Here is a tiny trained network, its code and every weight. The questions are about switching its units off for an input and a class, where a switched-off unit gives its printed mean instead of its output.

import numpy as np


def w(rows, s, z=0):
    codes = np.array(rows[::2]) - 128.0
    scale = np.full(codes.shape[1], s)
    scale[-1] = z or s
    return codes * scale


def norm(h):
    return h / np.sqrt((h * h).mean(-1, keepdims=True) + 1e-5)


def f(y):
    return np.maximum(y, 0)


def log_softmax(a):
    a = a - a.max(-1, keepdims=True)
    return a - np.log(np.exp(a).sum(-1, keepdims=True))


def net(x, mask):
    res = np.array(x, float).reshape(1, 6) / 4 @ E
    u = 0
    for l in range(2):
        y = f(norm(res) @ A[l][:, :-1].T + A[l][:, -1])
        res = res + np.where(mask[u : u + 7], y, B[l][:, -1]) @ B[l][:, :-1]
        u += 7
    return log_softmax(norm(res)[-1] @ U[:, :-1].T + U[:, -1])


A, B = {}, {}
E = w([
[86,113,102,97,176,210,227,123,193],'x0',
[102,135,10,124,102,140,130,119,51],'x1',
[137,96,40,176,134,131,126,157,203],'x2',
[109,98,192,193,50,76,205,110,131],'x3',
[213,150,146,99,123,134,152,155,79],'x4',
[189,188,111,154,81,116,154,171,171],'x5',
],0.013)
A[0] = w([
[194,218,140,69,131,102,84,178,134,2],'L0N1',
[162,167,115,169,158,126,84,152,124,79],'L0N2',
[5,164,171,59,168,211,131,107,213,4],'L0N3',
[99,121,67,173,156,183,153,129,128,34],'L0N4',
[158,170,169,101,92,148,151,119,34,80],'L0N5',
[2,126,110,105,81,110,51,86,9,18],'L0N6',
[203,117,155,24,122,98,116,155,104,108],'L0N7',
],0.0095,0.0088)
B[0] = w([
[140,249,149,113,92,144,76,133,181,189],'L0N1',
[156,121,120,166,129,167,97,85,136,176],'L0N2',
[122,136,177,141,167,194,154,88,158,252],'L0N3',
[135,194,112,110,91,141,163,188,117,186],'L0N4',
[159,47,130,111,124,145,143,153,86,219],'L0N5',
[73,151,80,176,205,37,110,53,61,249],'L0N6',
[161,153,150,124,126,172,116,110,111,230],'L0N7',
],0.013,0.0039)
A[1] = w([
[147,106,175,141,21,80,172,146,139,39],'L1N1',
[109,117,183,171,79,58,139,118,176,10],'L1N2',
[143,78,77,118,147,103,41,176,187,2],'L1N3',
[82,109,8,74,127,165,167,187,183,15],'L1N4',
[7,114,188,42,192,176,169,107,206,4],'L1N5',
[104,83,205,187,92,53,134,126,210,12],'L1N6',
[79,139,72,134,148,168,173,147,164,128],'L1N7',
],0.011,0.007)
B[1] = w([
[78,153,125,173,102,89,188,220,116,198],'L1N1',
[110,155,182,156,122,62,164,128,189,185],'L1N2',
[121,93,81,193,188,163,160,194,141,155],'L1N3',
[152,118,51,98,10,115,166,79,231,224],'L1N4',
[111,87,189,131,208,192,105,96,181,254],'L1N5',
[47,207,157,143,195,60,93,156,174,215],'L1N6',
[98,103,138,14,70,122,83,65,141,242],'L1N7',
],0.012,0.0066)
U = w([
[186,41,221,49,167,164,126,135,4,45],'0',
[81,55,181,72,230,248,146,77,190,150],'1',
[251,234,133,101,133,185,63,193,119,212],'2',
[42,99,23,144,185,52,84,76,23,222],'3',
[125,113,20,38,22,174,168,89,199,171],'4',
[67,159,184,194,129,25,155,185,186,161],'5',
[164,144,139,151,32,108,228,231,59,3],'6',
[169,84,19,204,148,179,69,222,202,31],'7',
],0.018,0.0041)

Each question gives the input, the list of numbers given to net, and the class t.
The units are the neurons (one row each of A and B). Each row of codes is followed by its name. A weight is (code - 128) times the scale printed after its matrix; where a second scale follows, it is the last column's (A, B and U).
mask holds one flag per neuron, layer by layer. A switched-off neuron (its flag False) gives its mean, the last column of its row in B, instead of its output. The means were averaged over made-up inputs and are rounded, as every weight is.
A unit's drop is (log p(t) with every unit on - log p(t) with that unit switched off) / (log p(t) with every unit on - log p(t) with every unit switched off).
The circuit of an input: a set's keep is (log p(t) with only the set's units on - log p(t) with every unit switched off) / (log p(t) with every unit on - log p(t) with every unit switched off). Starting from the 12 units with the biggest drops (on a tie, the unit counted first), units are removed one at a time, each time the one whose removal leaves the highest keep (on an exact tie, the one counted first), for as long as the keep stays at least 0.8.
units of the circuit, in order: the units of the circuit, biggest drop first
k most important neurons: the k neurons with the biggest drops, biggest first
drop of u: that unit's drop, to one decimal
input [0,1,2,-2,5,-7], class 3: most important neuron	(L0N6)
input [2,-2,-7,4,0,8], class 6: units of the circuit, in order	(L0N5; L1N5)
input [2,-1,8,8,-4,-8], class 5: 3 most important neurons	(L1N6; L0N3; L1N2)
input [5,-7,-8,6,8,2], class 6: 4 most important neurons	(L1N1; L1N5; L0N3; L1N7)
input [-6,4,-8,6,-2,7], class 6: 2 most important neurons	(L0N5; L1N6)
input [4,-1,-5,-1,7,2], class 0: 3 most important neurons	(L0N5; L1N4; L1N6)
input [-8,-2,1,7,7,-5], class 6: 2 most important neurons	(L0N5; L1N1)
input [-2,-1,-8,1,-2,-1], class 3: 2 most important neurons	(L0N6; L1N5)
input [-5,-5,1,4,8,3], class 6: 2 most important neurons	(L1N1; L0N7)
input [4,7,-3,-8,-3,-1], class 4: 2 most important neurons	(L1N4; L0N4)
input [-6,7,0,4,-6,8], class 3: drop of L1N7	-0.3
input [-2,-2,-8,0,-5,1], class 3: drop of L0N6	0.9
input [-1,2,-7,-7,-1,-5], class 3: drop of L0N6	1.3
input [2,3,2,5,6,-7], class 3: units of the circuit, in order	(L1N5)
